Each name stands for a flat space through zero: a line, a plane or more. A row that begins with a name and a colon came from that space; any other row is followed by the name of the space it lies nearest, among the names in its block.
j34-j858: [  60  -81 -235 -160  273  252  -24 -275  -69    2 -113  210   -3  152
 -294  395  274  -32  145   56  204  -26  -12 -120   21  125]
j760-j224: [ 249   94  398  408  -29 -448 -109  121  -62 -292  -54 -164 -109    4
  117  -81 -461  397  -55 -297   38  375  165 -165   95   35]
j784-j157: [ -73  -40   52  108 -175 -206  119  129  -58  -12   -5 -105 -104   42
  183  -87  -96  128   10  -28  -24   89  -31   57   79  -34]
j784-j157: [ -10  -26 -189  -18 -105  -26 -210  156  178 -201  149 -297 -121   39
   55  -18   89 -299 -256 -247 -182   97   87  -75   -1 -263]
j784-j157: [  -7   66  -10   98 -151 -156   10  193  153   88  173 -241   -7  -71
   96 -192 -109   44  -63  -67 -118   52   63  -27   -2  108]
j287-j959: [ 136   30  -76   16  348   29  -54 -250   65 -174 -170  181   16   81
 -120  326  -12  -29  156    0  -43 -165   40  -40   67  120]
j784-j157: [  39  205 -139  -30   32  -47 -115    7  201  314  209  106  110 -193
 -196   72  104   49  160   79 -256 -133  -56  -90  -21  416]
j287-j959: [ 107   63  114  -19  -19 -134   69   70    8 -127 -163 -145  -98  -18
   27  -88 -439  164  -68  -77   16  113  115  103   -9   23]
j760-j224: [-139  -49  245  121 -294  -99  126  220 -121  172   79    8  119   12
  325 -244   89   89   17   43   39   30 -185   -4    6 -245]
j784-j157: [-188  -22   43 -351 -291  122  363  308  164  112   51 -611 -329  118
  372 -271 -209  121 -346 -266  147   21  -67  258  -89 -473]
j760-j224: [ 269  126 -256 -220  517  176   40 -400   58  -54 -426  582  171  158
 -368  690 -117  -23  491  248  -70 -350  -36  -47  102  358]
j34-j858: [ -58   52 -104 -165 -103  208  103   81  125  271  191 -101  -13   21
  -57    2  116    8  -31  -12   60  -40  -59  -47  -54   25]
j34-j858: [-104  100 -207 -358 -205  187   94  134   98  302  303 -234 -174 -196
 -162 -257  -16   -1 -171  101   39   21   62  146 -114  183]
j34-j858: [ -77  -13 -148 -311  195  323  119 -223   -2  309  -34  136  -28   54
 -204  281  334  125  126   55  196 -156 -176   13  -66  118]
j231-j635: [-139 -197 -166 -185  177   57  -57 -153  -64  -92 -252  -60   26  -54
   13  -65  200 -202  -92   66   12 -108   -8  223 -109  -94]
j760-j224: [ 121  -12  197  177  170 -113  120  -36  -41 -207 -160  254  260  129
  342  -11 -105  -75  255  205    1 -275  -21  -29  138 -156]
j231-j635: [-109   51 -184 -238 -121  214   15  -52  -97  426  125  183   66 -241
 -399  -90  125   25   57  298   42   21  -33   88 -137  424]
j287-j959: [ -21    9 -145 -480   36  256  134   24   73  -14 -226  -12    3   57
   59   24 -121 -215  -57   87   -5 -224  -65  226  -87 -303]
j760-j224: [  68  136  168  208   70  106 -160 -234 -190  378   16  636  377 -253
 -503  121   93  161  310  311  -23    6  -88 -153  -93  586]
j231-j635: [  95  121   98  129 -131 -233 -125  119  -39 -172  172   -4  -90 -169
   23 -214 -242   -6  -63   47 -142  114  146    9   71   73]
j287-j959: [-142 -249  110  298 -270 -437 -119  172 -369   45  -67  -67  199 -209
  140 -525  123   91  -22  188   80  364   40   32  -49  159]
j231-j635: [  49  110  -26 -325 -256   47    5  245  -16  -54  113 -140 -112 -146
   20 -332 -306 -128 -210  100   -5   93  119  147  -59 -168]
j231-j635: [  69   17  -56  -16   54 -103  -24   30   78 -188  -17 -126 -125   69
   90   61  -86  -21  -36 -112  -53    7   62   -9   72  -90]
j287-j959: [ 147  168   85 -153   39 -105    1   74  156 -288 -135 -227 -244  -51
   61  -47 -561   39 -189 -188 -150   -1  148  193   -7 -143]
j34-j858: [-168  -80   78   62 -130   93  240   77   86  231   64 -344 -107  100
   98  -86   15  220 -138 -206  175   84  -51   34  -77  -29]
j760-j224: [ -83  -66 -101   29   68  -34   48  -60   22   14  -25   58   18   72
  104  111  201  -59  114   45  -68 -151  -92   17   67  -11]
j231-j635: [ -42   37   33  208  -63 -137   38  -21 -107   20  174  353   90  -40
  115   -3  138  -61  261  290 -145 -179  -80  -29  176  120]
j231-j635: [ -58 -207 -140   79  334  139  127 -232  109 -176 -184  -68   -5  335
  157  338  283 -122   75 -135  114 -225  -42  -45   80 -186]
j34-j858: [ 208  277 -160 -126  151  -33  -49  -13  294   90  126  -36  -84  -73
 -218  206 -211  125  108  -60 -181  -92   89  -89   38  372]
j784-j157: [ -42 -135   49  320   47  -51  -41  -29  -22  -78   69   87  190  133
  190   32  306 -142   97   10    5  -71  -45 -180   85 -116]
j784-j157: [ -89 -165  138  360  -97  -26  -69  -64 -224 -123   10  111   67    8
  -41  -94   83  -76  -56   38   80  177   61  -48   12  -12]
j760-j224: [ -13   61   36  176  -46 -147    2   64  152  -90   90 -210  -88  -97
   60 -166 -250  -14 -117  -80 -184  -16  139   95    5  113]
j784-j157: [  50  -55  106   92  216   78 -182 -180  -32 -133 -313  193  282  -73
 -125   24  -64 -189  -14   34  -81  -85   32   47 -138  -26]
j784-j157: [ -99   90    3 -202 -236   76   96  293  292  260  108 -456  -54  -36
  143 -206 -128   39 -255 -256  -94    9  -66   79 -163 -187]
j784-j157: [  23   97 -202   99  -54 -177 -321   74  193   -9  155 -139   19 -253
 -219 -105  -42 -184 -125  -66 -376   81  152  -23  -65  302]
j231-j635: [  52 -116  281  333 -160 -424 -286  186 -298 -173   60  -53  260 -308
  177 -668  -34  -28 -120  176   56  317  191  -43  -59   45]
j34-j858: [-183 -172  -36  194 -176  167  -19 -101 -327  190  105  519  196  111
 -124  201  552 -140  231  251   91   35 -231 -184   82  -24]
j231-j635: [ -61  -85  165  -44 -178  -30   47   95 -198  -23  -75  -93 -123   43
   90 -102  -34  157 -132 -109  189  240  -61   41  -30 -248]
j760-j224: [ 141   10   -8  255  170 -233 -157 -115  -20 -152  -43   42    8  -44
 -146   91  -75  111   93  -32  -43  126  149 -119   68  329]
j231-j635: [ 113  -30  189  396  191 -130   55 -142  -42 -287   62  118  -78  245
  187  247   54  128  162 -108  109  -33   30 -211  239  -72]
j34-j858: [ 102  230 -131  200   42 -224   56   18  317  191  336 -338 -224 -181
 -244  -54 -312  356   22  -99 -129   83  263  -51   46  784]
j287-j959: [ -37 -114  -69  -99   38  -29 -177  -11  -83 -177 -224   46  155 -106
   30 -158   27 -311  -95  108 -117  -41   31  145  -96 -171]
j287-j959: [ 209  105  -59   99  501 -122    0 -399   -3  -36 -177  362  -14   32
 -255  483   -5  310  420  104   10 -167   15  -92  154  555]
j760-j224: [  94  180    1  180 -192 -196 -157  125    1  284  188  138  175 -267
 -298 -130 -144  150  127  145 -179  190   68 -144  -33  557]
j784-j157: [ 287  248  128  184  129 -264 -317  -74    8 -316  -97  327   81 -236
 -215   52 -461  -72   93   87 -369   -6  179   -9   59  250]
j287-j959: [   0  -90  174  199  -26 -210  -29  108   -7 -239 -183  -67  111  101
  350  -84  -80  -93  -33 -112 -103  -18  -38    7   41 -349]
j231-j635: [  71  169  -73 -121 -105    4   -8  106  157  -85  108 -132 -196  -69
  -84  -24 -334  -55 -130  -70 -171   14  121   84   11   22]
j231-j635: [  44  -10    1  153  -56 -132   42   57   10  -73    4 -131  -48   14
   -9  -74 -207   78  -21  -29   14  133  137  -17   38  150]
j287-j959: [ -16  149  -58 -480 -251  151  319  328  313  234   42 -656 -390  131
  102  -36 -394  307 -300 -408  124  140  -29  125 -109 -233]
j231-j635: [ 194   99   45 -110  252  -20  -40  -82   49 -221  -85  111   49  -17
   75   21 -155  -69   81   95  -15 -190   84   20   50  -53]
j287-j959: [-102 -211 -206   50  124  209   19 -193 -134   62   58  221  129  166
  -74  194  547 -175  165  176  201  -81  -69 -154   61   30]
j287-j959: [  31  -59    6   95  237  106 -153 -278 -150   34 -186  435  287  -55
 -252  185  211  -90  201  199    8  -95  -54  -66  -48  197]
j760-j224: [  96  187 -100  -51  -67 -225 -275  191  271 -327  123 -268  -72 -329
   47 -388 -441 -386 -293  -11 -495  -84  289  216  -53   -7]
j784-j157: [  18  339 -162 -579 -323  227  204  437  529  253  282 -575 -271  -56
   92 -191 -472  -50 -332 -241 -213 -118   26  173 -133 -225]
j34-j858: [ -98   41 -104  -62 -200  -42  -16  180  123  200  287 -363  -97 -218
  -45 -365  -25   20 -215  -21  -42  116  119   75 -109  204]
j760-j224: [  10  -95  271  483  114 -204 -123 -174 -224 -189  -46  292  144  -27
   56   -4  105   44  134   77    2   30   10  -90   92   76]
j760-j224: [-294 -285  -53  109 -161   15  158  -41 -261  261  -84   50   42  109
   32   16  413  120   86   76  204  128 -200   20  -11   30]
j760-j224: [  30   49  -76 -259  187  228  181 -170   65   71 -238  147 -104  219
  -95  470  -21  129  152  -84   65 -168 -168   34   30  -77]
j287-j959: [-110  -76    1  157 -177 -202  -31  169    6  -56  178 -176  -69   32
  276 -141  187  -56  -71  -92  -85   59  -44  -46   83 -185]
j34-j858: [-158  -43   52 -121 -273   90  220  235   36  282    1 -157  101   53
  216 -196    4   24  -52    8   52  -26 -156   75  -89 -209]
j784-j157: [ 118   80  -11 -106  111  -25    4   73  196 -326    8  -89  -85  146
  316   79 -108 -216  -37 -109 -143 -233   20    6  119 -412]
j231-j635: [  -6  167  149 -313 -126  300   22   72   96  -41  -12  -58 -135 -102
  -59 -105 -362 -136 -295  -99  -83  -76    2  231 -156 -349]
j34-j858: [ 140  120   32 -327   69   35   15   85  141 -159 -206 -170  -89    6
   78  -14 -376  -18 -137 -132  -48  -56   45  141  -68 -255]
j760-j224: [ 175   68  -10  -35  237   82 -185 -212  -52  -95 -145  220   86 -114
 -356  126 -130  -16   43   76   19   36  130  -31  -66  252]
j287-j959: [ -46   92 -180 -355   47  396    8  -45  178  382  123  -11   75  -70
 -261   84  208  -62  -38   18   42 -139  -90  -15 -178  101]
j34-j858: [ 118  148   98 -176   92   16  107   50  188 -143  -56 -204 -160   19
  137  -29 -376   70 -109 -140  -28 -117   73  127   -6 -161]
j784-j157: [  55  -27  -84  233   37 -264  -92  -52  -92 -279   94   75 -101  -42
   11  -33  -34  -72   76  124  -98   47  169  -17  175  191]
j34-j858: [-177  -59  -44  -32 -306   33  -41  212   -9  266  194 -177   82 -131
   18 -308  188  -82 -163   14  -16  130  -53    7 -131  -33]
j287-j959: [ 145   26  162  -36  205   22  116 -191 -162  -42 -383  275  104   17
 -148  130 -333  222  190  149  158  -18   22   86  -19  180]
j34-j858: [ -11  -84    5  -91  184  -37  152  -34  128  -98 -271 -259 -109  218
  238  169  -36  133  -24 -258   73  -85  -76   68    9 -236]
[ -10  -13   74   28 -228 -108 -138  182 -110  -98  130  -51  -32  -69
   94 -208   21  -89 -142  -26  -27  185   18  -38    6 -214]
j760-j224
[ -53 -158   24  -12  106  181  -39 -218 -228  -60 -340  306  144   64
 -181  181   89 -107   52   93  101   11  -76   59  -73  -86]
j784-j157
[  -2   27   27  337  -51 -235 -167   18  -16    7  302   43   -7  -93
    2  -41  215   49   65  -10 -115   90   29 -184  109  216]
j784-j157
[   0 -237   28  -25  156 -156  167  -13  -93 -361 -243 -331 -194  248
  388  -56  -20   89  -88 -147  291   64   75   87   93 -341]
j287-j959
[ -73   22   19 -263 -194  178  166  123  -18  203   17 -147 -112    9
  -29  -92 -102  121 -127  -42  157   96  -60   95  -98 -110]
j287-j959
[-141  -98  -50 -386 -175  132  279  115 -105   83 -304  -76  -52   90
  139  -87 -173   -8  -58   89  114  -30 -125  289  -79 -293]
j231-j635
[ -99  -42   78   99 -282 -108   49  270   39  -59  178 -226  -38   46
  337 -256    4 -116 -151  -82  -67   43  -20    3   42 -329]
j287-j959
[ 164  -77  260  352  442 -169  163 -245   78 -417 -466    5   17  334
  272  349 -304  192  168 -236   58 -168   37  -17  143 -134]
j231-j635
[-160  -36  -44  -88 -148  132  -96   14 -100  350  181    4   98 -250
 -220 -253  272   -5  -98  133   67  105  -41   33 -181  207]
j34-j858
[ 289  -96   94  483  463 -316 -269 -404 -299 -564 -478  746  256  204
  -87  581   30  -74  488  153 -111  -50   12 -242  283  106]
j34-j858

Each name stands for a flat space through zero: a line, a plane or more. A row that begins with a name and a colon came from that space; any other row is followed by the name of the space it lies nearest, among the names in its block.
j729_j694: [-135  101 -216  134 -149 -130  -73  -48   28  139 -192  171 -113   -3
 -192   84  -55  -22 -171   45  -81   40  -18  191   29  -66]
j258_j893: [  64  -63   44 -206   39  -31  -62  143 -166  -41  -46   82  159  129
   73 -172  101  -37 -123 -137  199   60   25 -152   19   21]
j887_j727: [-129  -70 -135  -20 -270  -69   17  250  164 -100  -30 -106  -34  -81
   98   22   44   79   55  125 -127    6   52  -65 -119   50]
j887_j727: [ 237   90  -79  169    8  112 -137  -80   15   97  309  185   75 -196
 -268  -27   -5    6   31  -62   32    9   76  297   79  -72]
j729_j694: [-148  -17 -137  135 -164   68  -18   63   72   -7    9  -40 -185  -25
 -166   92   52   20    0  136 -128  -12    3  124  -43  -56]
j19_j837: [-151  -79  233   97   -6  165   38  -34  -83  -21 -281 -180   83  103
   90 -149  -71 -142  -34 -275  214  -51  -28 -343   10   -5]
j19_j837: [-119  105  -39  211 -131 -264  -47   79  203 -121   23  -24 -164   71
  -57  165 -138   82   91  137   53 -107 -102   52 -263   47]
j19_j837: [-105   25   66    6  -49 -121   -3  -27   54 -138  -57 -145 -110   57
   70   35  -75    8   64  -35  -24   73  -15 -101  -37   48]
j19_j837: [ 234   72   18  175  134  -66  -56 -142  186   34  481   70 -100 -117
 -222   62 -141  188  268  165  -53  -55  -49  184  -63  -36]
j729_j694: [-117  -51   54  141    5   24  218   54  148  295 -336  -59   46   29
  122  106  -58   -2  -26  262  -22 -314  -98 -189  -78  -23]
j19_j837: [  73   77   90  291 -214 -299  -25   -9  238   88  -26  -81  162 -101
   53 -108 -273  106  142 -127   77  -14   69 -263  -73   31]
j258_j893: [-269   60 -321  -82 -177 -270   66   83 -161  131 -440  251   39  259
   64  150    0  -43 -310   78  -50  -50  -23   75  -49  -44]
j887_j727: [-217   85 -117  403 -477 -223  120  293  398   23 -279 -200   13 -156
  176  243  -76   37   53  240  -93 -268   32  -36 -320   96]
j258_j893: [ -69  -25 -104 -126  114  260   33  -34 -230 -103   77  152   67  120
   -4  105   23 -100  -10  -78   64 -117  -30  199   -8  -56]
j19_j837: [  96  -49 -186 -319   60  148   72 -107 -229  -16   55   83  115 -171
  155  -47  221  -32 -127  -92 -293  228  138  225  214   23]
j19_j837: [-135   73  -22  326  -62 -175   10 -138  129   51    8  -90 -325   73
 -228  136  -67  103   35  192 -132  -16  -98   74 -120  -48]
j887_j727: [-202  -16  -12  -75 -152  -10   73  185  -72  -25 -386    2  220  162
  251   39  -72 -142  -97 -125  179 -154   22 -211  -56   25]
j887_j727: [-558  -25 -359  585 -646 -253  297  202 -118   39 -562   10  301  294
  249  128 -127   25 -187 -146   64 -427   -8 -191 -573  -28]
j887_j727: [ 154   14   59 -416  256 -250 -132   12 -164   47  -19  343  227  282
   59 -171 -200   14  -50 -156  327   58  -62 -218  121  -16]
j19_j837: [ 205 -105  221 -118  123  274   80  121  137   18   39 -102  313 -272
  290 -136   -5  -53  145  -73  132 -159   25 -195   17  102]
j887_j727: [ -85 -294  227  138 -234  463  177  421  121 -210   12 -441  273 -161
  340 -170  162  -41  217  -97  168 -296   75 -430 -276  100]
j887_j727: [  63   28   85 -479  280 -168   43   44  -72 -102   23   19  -80  246
  194  168   35    3   40  226  -12   40  -46  -32   98   60]
j729_j694: [ 458  191  243 -268  426 -214 -267 -182  -79  -91  354  277  160   46
  -59 -129 -191  -20   79 -257  373  160  -33   68  161   60]
j729_j694: [  41  -55 -302  -94 -331   -8   49  363   25 -184  212   66  298 -154
  237   46  122   88   84   23  -89  -83  179  135 -197   76]
j19_j837: [  58  121 -478 -164   -9 -302 -158 -234 -296  256   47  420 -282   76
 -444   17  255   95 -419  152 -410  465   90  524  317 -161]
j258_j893: [ 225   19  250 -151  303   63 -134 -161  -43 -121  316  -20  -55   27
  -98 -109  -71    0  162 -131  145  140  -23  -42  146    3]
j729_j694: [  33   13  -85  100 -112  146  -24 -160  -74   40   82  -56  -26 -177
 -124  -52   77  -31  -27 -137 -214  198  157  148  195  -62]
j258_j893: [ 211   -9   96  -94  120 -220 -198 -159  -51    9  186   47  -89  -30
 -181 -330   17  124  -52 -176   11  387   13 -114  153    4]
j258_j893: [-342 -143  -58    9 -193  280  213  266  -19  -21 -248 -215  -55  187
  122  232  119  -95   29  245  -75 -282   22 -122  -86  -64]
j729_j694: [-160  -38  -97 -124  -69   57   86  310  315  -10 -227   75  101 -125
  262  183 -150  -25   88  246   63 -349 -137  -22 -208   95]
j729_j694: [  19   77 -130   37 -101 -203  -41 -182 -205   44   -6   15  -96   55
 -128  -45  138   27 -186 -100 -212  320  136  127  158  -47]
j258_j893: [  81  -54 -149   87 -238  -42  -87  198 -228  121  -44  215  353   68
  -73 -267  125   -9 -230 -260  219   16  147  -90  -30  -68]
j887_j727: [   5   36   69  216   89 -201   -1 -146  162  127  -13   36 -113    1
 -107  -38 -176  126   42   79   32  -64 -165  -76 -130    0]
j729_j694: [ 226   37   74  -43 -141 -147 -207  144  149  -24   78  -93    1 -260
  -49 -215  149   18  -65  -75   -6  310  156  -46  139   89]
j729_j694: [ -18  200  -25   60  -12 -529 -120 -137   71  144 -212   85 -255  143
 -169   66  -79   54 -188  122  -60  214  -52   33   77    0]
j887_j727: [ 228   53  165 -190  229 -309  -86  -53   -2   74   36  133   99  109
   49 -148 -116   73   -9  -45  189   90  -56 -192   64   45]
j19_j837: [ -58 -137  -73   90 -178  386  216  372  -57  106 -305   81  576 -130
  370  -24  115 -175 -124 -107  261 -502   33  -87 -246   50]
j887_j727: [-116   -3 -218   74 -349 -407   20   66 -179   10 -244   54  171  118
  127 -179   68   87 -253 -223  -60  195  119 -157 -109   29]
j258_j893: [  16  110 -444   42 -195 -143 -170 -274 -286  -94  377  248 -145    0
 -372   -2   56  112  -80 -191 -342  429  192  489  165 -141]
j729_j694: [ 184  -25  152  236  -62  133  -14  -46  113  192  128 -220  -56 -209
 -180 -115  131   26   51   60 -121   96  145  -70  181  -58]
j258_j893: [-206 -170   70  331 -254  193  204  249  261    0 -186 -238  191 -143
  249  -40  -97   33  162   21   95 -399  -68 -327 -362   62]
j887_j727: [-169 -245  270 -352  472  721  250  125   62 -239   77 -315 -303   37
  205  297  220 -137  242  447  -44 -374 -261   35  -88   59]
j19_j837: [ -45 -120  163   63  -66  372  146  174   80  -79  -91 -252  195 -161
  263   -4   65 -122  112  -61   85 -234   40 -167  -88   70]
j887_j727: [ 276  225   21   82  123 -359 -254 -388   92  209  127  150 -220 -176
 -361 -122 -114   81  -93  -67 -144  433   36  194  320  -37]
j19_j837: [  31   38  -42   97   -8  -68   12  -63   47  -28   28   65   87 -112
   68  -23  -79   38   13  -91   14  -39  -45   68 -125   57]
j258_j893: [  20   92   39  -14   68 -250  -45  -25   26  163 -239  132    9   97
  -14   -9  -80  -22 -156   32  119   -3  -74  -67   29   10]
j258_j893: [-321  -53 -405  287 -657   -2  226  375  145  159 -375 -210  -39 -172
  107  240  335    9 -201  371 -454 -115  212  129 -133  -11]
j729_j694: [  94 -120  144 -169  220  244   79   26 -168  121 -147   58  235   13
  148 -166  117 -109 -132 -107  181 -106  -42 -155   65   10]
j19_j837: [ -18   62  -49  252 -383   -8  -81   10  115 -113  182 -285 -132 -164
 -148   39   35   23  146  -61 -239  231  268   56  123  -38]
j258_j893: [-117  -22  -41  189 -258 -135  177  202  253  224 -373 -135   87 -123
  207   70   14   33  -66  233 -113 -195   17 -184 -127   55]
j258_j893: [ 266  -71    3 -137  316  258   52 -248 -116   66  288  184  213 -234
   52 -163  -12   44   70 -157  -48    7  -33  147   87    2]
j729_j694: [-408   18   28  -19  164 -154  182   -7  159   19 -455   84 -130  330
  199  302 -373  -18   52  249  158 -437 -380 -169 -305   30]
[ 217   64  125 -347  338 -103 -154 -305 -230   16  167  128  -80  150
 -144 -131  -50  -13  -25 -164    8  363   40   -3  386  -63]
j887_j727
[  57   33 -462 -119 -232   10   36  245 -118   13  247  251  118  -13
  -44  246  228   59  -50  259 -234  -67  193  454  -17  -70]
j19_j837
[  83    4  104   96   12  -34  -26  100  163   88  -93   24  118 -124
   54  -91  -49   -4  -20   -3  173 -124  -68 -107 -102   64]
j887_j727
[ -31   44  220  276   75 -124  -25 -195  354  124   39 -345 -590  -91
 -304   89   -3  127  124  386 -274  141 -108  -47   76  -22]
j19_j837
[  83  -33  288 -149  195  227   40  194  127  -79  -73 -204  -20  -80
  185   79  166 -144   30  165  152 -158  -65  -69  -15  122]
j258_j893
[-278   -9 -265  347 -330 -223  320  122   51  334 -508   32  148   78
  195  177   20   64 -216  255 -167 -346  -32  -68 -285  -19]
j19_j837
[  95  -45  207 -431  393   22 -113 -169 -156 -202  211  -32 -223  179
  -46  -93   19    2   77  -54   34  279  -77  -73  209   12]
j258_j893
[ 197  -45 -142 -129  -75  -15 -117  146 -232   42    9  261  343  -98
   30 -307  220  -27 -282 -282  153  143  113   52   22   30]
j887_j727
[ -47  124  -35  113 -147 -332  -37   67   85  177 -282   57  -13  103
  -38   64  -63   -8 -152   94   48   -5   14  -68    7   -9]
j258_j893
[ 124 -120  503 -105  263  309  107   78  235 -146  135 -480  -99 -114
  220   12   58  -45  324  163   63 -118  -44 -315   30  116]
j887_j727
[  13 -131   14   13   54  546   19  -86  -35 -176  436 -244 -246 -184
 -195   56  208  -11  226   73 -270   84   89  233  132  -78]
j887_j727
[ 126  -49  108   38   16  333  -70  -64   11    1  246 -196 -139 -184
 -210  -59  159  -48   98   -1 -138  164  144   77  255  -72]
j19_j837
[ 511 -141  240 -163  411  760  -58 -237 -104  -43  871 -106   51 -330
 -248 -149  144   -3  411  -83 -104  112  184  206  412 -127]
j19_j837
[  -8    2  110  -21  -48   18  -56   38   77 -114  140 -207 -172   50
  -80   55   -5    8  164   71  -50   99   80  -80  101  -24]
j19_j837
[ -76  -33   81  292   59  187   90   -6  418  -23  259 -214 -338 -168
 -144  248 -119  134  363  430 -153 -290 -178  104 -217   -7]
j887_j727
[ 136   92 -127  292 -184 -128  -53 -171   36   61  313   34   40 -125
 -199  -26 -117  139  137  -98 -155  116  156  136   42  -81]
j19_j837
[-256   37 -257   18 -185 -582   19  -34 -492  -15 -377  202    3  546
   10 -108  163   59 -493 -202   51  211  -25  -88 -192  -21]
j729_j694
[  43    1  177 -119  269  155    7  -60  124 -207  308  -72 -115   41
   28  162 -185   20  346  108   79 -151 -123   26  -53   24]
j729_j694
[ 156  155  -44  -64   93 -732 -107 -115  246  306 -110  232 -150   43
 -102  -54 -207  248  -97  265  -91  192 -116  -94   53   29]
j19_j837
[  49   98 -195  -86   64 -237 -152 -115  145   98   59  203 -302 -141
 -244   38    6  112 -108  218 -232  232  -84  303   94   -2]
j887_j727
